Here is a tiny trained network, its code and every weight. The questions are about switching its units off for an input and a class, where a switched-off unit gives its printed mean instead of its output.

import numpy as np


def w(rows, s, z=0):
    codes = np.array(rows[::2]) - 128.0
    scale = np.full(codes.shape[1], s)
    scale[-1] = z or s
    return codes * scale


def norm(h):
    return h / np.sqrt((h * h).mean(-1, keepdims=True) + 1e-5)


def f(y):
    return np.maximum(y, 0)


def log_softmax(a):
    a = a - a.max(-1, keepdims=True)
    return a - np.log(np.exp(a).sum(-1, keepdims=True))


def net(x, mask):
    res = np.array(x, float).reshape(1, 8) / 4 @ E
    u = 0
    for l in range(3):
        y = f(norm(res) @ A[l][:, :-1].T + A[l][:, -1])
        res = res + np.where(mask[u : u + 4], y, B[l][:, -1]) @ B[l][:, :-1]
        u += 4
    return log_softmax(norm(res)[-1] @ U[:, :-1].T + U[:, -1])


A, B = {}, {}
E = w([
[121,170,113,63,110,138,184,104,171],'x0',
[130,132,166,75,213,161,189,93,56],'x1',
[137,95,174,125,66,162,162,113,91],'x2',
[72,150,198,159,103,163,193,94,185],'x3',
[145,130,143,144,193,84,255,149,119],'x4',
[199,208,171,159,138,220,151,197,116],'x5',
[106,202,117,120,199,154,136,127,104],'x6',
[110,151,97,145,82,145,107,65,210],'x7',
],0.0088)
A[0] = w([
[59,90,141,63,194,131,16,123,87,131],'L0N0',
[153,11,110,254,152,25,215,28,137,116],'L0N1',
[140,103,109,213,160,96,88,217,154,41],'L0N2',
[125,142,174,70,141,160,111,140,106,1],'L0N3',
],0.0059,0.0033)
B[0] = w([
[210,112,126,189,38,254,204,32,122,223],'L0N0',
[14,92,125,142,115,172,67,212,108,253],'L0N1',
[71,152,121,174,157,115,94,140,61,185],'L0N2',
[157,213,117,196,81,115,184,197,125,141],'L0N3',
],0.0092,0.0046)
A[1] = w([
[154,106,66,91,86,54,95,187,194,200],'L1N0',
[68,73,108,122,136,2,78,126,177,72],'L1N1',
[113,145,194,156,165,100,67,198,92,252],'L1N2',
[123,142,58,122,21,152,28,90,157,172],'L1N3',
],0.0071,0.0015)
B[1] = w([
[98,136,121,163,152,56,197,75,138,184],'L1N0',
[98,39,174,137,206,93,170,159,89,193],'L1N1',
[112,181,23,165,88,115,171,35,62,219],'L1N2',
[252,119,65,102,134,128,142,82,175,254],'L1N3',
],0.011,0.0061)
A[2] = w([
[108,55,83,113,134,56,134,72,135,138],'L2N0',
[64,2,192,127,110,129,63,92,83,5],'L2N1',
[96,143,115,152,20,112,60,143,125,167],'L2N2',
[130,182,178,37,156,161,198,186,30,187],'L2N3',
],0.0072,0.0017)
B[2] = w([
[94,79,116,121,120,75,208,188,124,238],'L2N0',
[105,4,200,97,137,162,96,86,186,193],'L2N1',
[115,111,88,151,149,123,129,11,189,170],'L2N2',
[162,194,130,169,186,64,181,177,62,255],'L2N3',
],0.011,0.0056)
U = w([
[202,62,73,92,101,181,89,55,178,160],'0',
[33,27,200,66,141,89,106,188,150,94],'1',
[157,218,204,112,112,182,89,191,244,1],'2',
[160,161,151,124,247,90,205,184,51,234],'3',
[141,166,120,158,149,170,1,158,101,28],'4',
],0.0096,0.0037)

Each question gives the input, the list of numbers given to net, and the class t.
The units are the neurons (one row each of A and B). Each row of codes is followed by its name. A weight is (code - 128) times the scale printed after its matrix; where a second scale follows, it is the last column's (A, B and U).
mask holds one flag per neuron, layer by layer. A switched-off neuron (its flag False) gives its mean, the last column of its row in B, instead of its output. The means were averaged over made-up inputs and are rounded, as every weight is.
A unit's drop is (log p(t) with every unit on - log p(t) with that unit switched off) / (log p(t) with every unit on - log p(t) with every unit switched off).
The circuit of an input: a set's keep is (log p(t) with only the set's units on - log p(t) with every unit switched off) / (log p(t) with every unit on - log p(t) with every unit switched off). Starting from all 12 units, units are removed one at a time, each time the one whose removal leaves the highest keep (on an exact tie, the one counted first), for as long as the keep stays at least 0.8.
units of the circuit, in order: the units of the circuit, biggest drop first
k most important neurons: the k neurons with the biggest drops, biggest first
k most important neurons of layer l: the k neurons of layer l with the biggest drops, biggest first
drop of u: that unit's drop, to one decimal
input [-5,-7,-6,-3,-7,6,4,1], class 0: units of the circuit, in order => [L1N3]
input [4,4,2,-2,1,-7,-3,-5], class 1: units of the circuit, in order => [L2N1; L0N1]
input [2,-3,-8,3,5,7,-6,2], class 2: units of the circuit, in order => [L2N3; L1N2]
input [6,-2,3,7,4,5,-1,3], class 2: units of the circuit, in order => [L1N1; L2N0; L1N2]
input [-6,2,-4,1,7,-2,-5,-5], class 1: units of the circuit, in order => [L0N1; L2N1]
input [-4,-2,3,1,8,-1,-4,-6], class 1: 2 most important neurons => [L0N1; L2N1]
input [0,3,-8,7,-6,-4,7,-7], class 4: units of the circuit, in order => [L2N0; L1N1; L1N0]
input [5,-5,3,-1,8,-5,-7,-7], class 1: 2 most important neurons => [L0N1; L2N1]
input [2,-1,8,-6,1,-2,-7,-8], class 1: units of the circuit, in order => [L2N1; L1N3]
input [2,6,-1,5,-2,-5,-1,4], class 1: 2 most important neurons => [L1N2; L2N0]
input [-6,8,-5,-3,2,-6,0,-2], class 0: 2 most important neurons => [L0N0; L2N1]
input [7,-7,3,-7,0,-7,-7,7], class 1: 2 most important neurons of layer 0 => [L0N0; L0N1]
input [-6,8,-7,-6,8,-6,-1,8], class 1: 2 most important neurons of layer 2 => [L2N1; L2N3]
input [-1,1,3,4,-3,-7,7,-5], class 0: units of the circuit, in order => [L0N0]
input [-3,-3,-2,7,5,8,-4,4], class 2: 2 most important neurons of layer 2 => [L2N3; L2N0]
input [-8,-8,-5,7,2,6,-3,-5], class 4: 2 most important neurons of layer 2 => [L2N3; L2N0]
input [3,-5,-2,-6,1,-7,1,8], class 3: 2 most important neurons of layer 2 => [L2N0; L2N1]
input [-5,1,-8,-5,3,-3,-8,-1], class 1: drop of L0N1 => 0.2
input [8,0,5,4,2,-7,2,4], class 1: drop of L0N0 => 0.2
input [-5,-3,-6,4,1,-6,-5,7], class 1: drop of L1N1 => 0.4
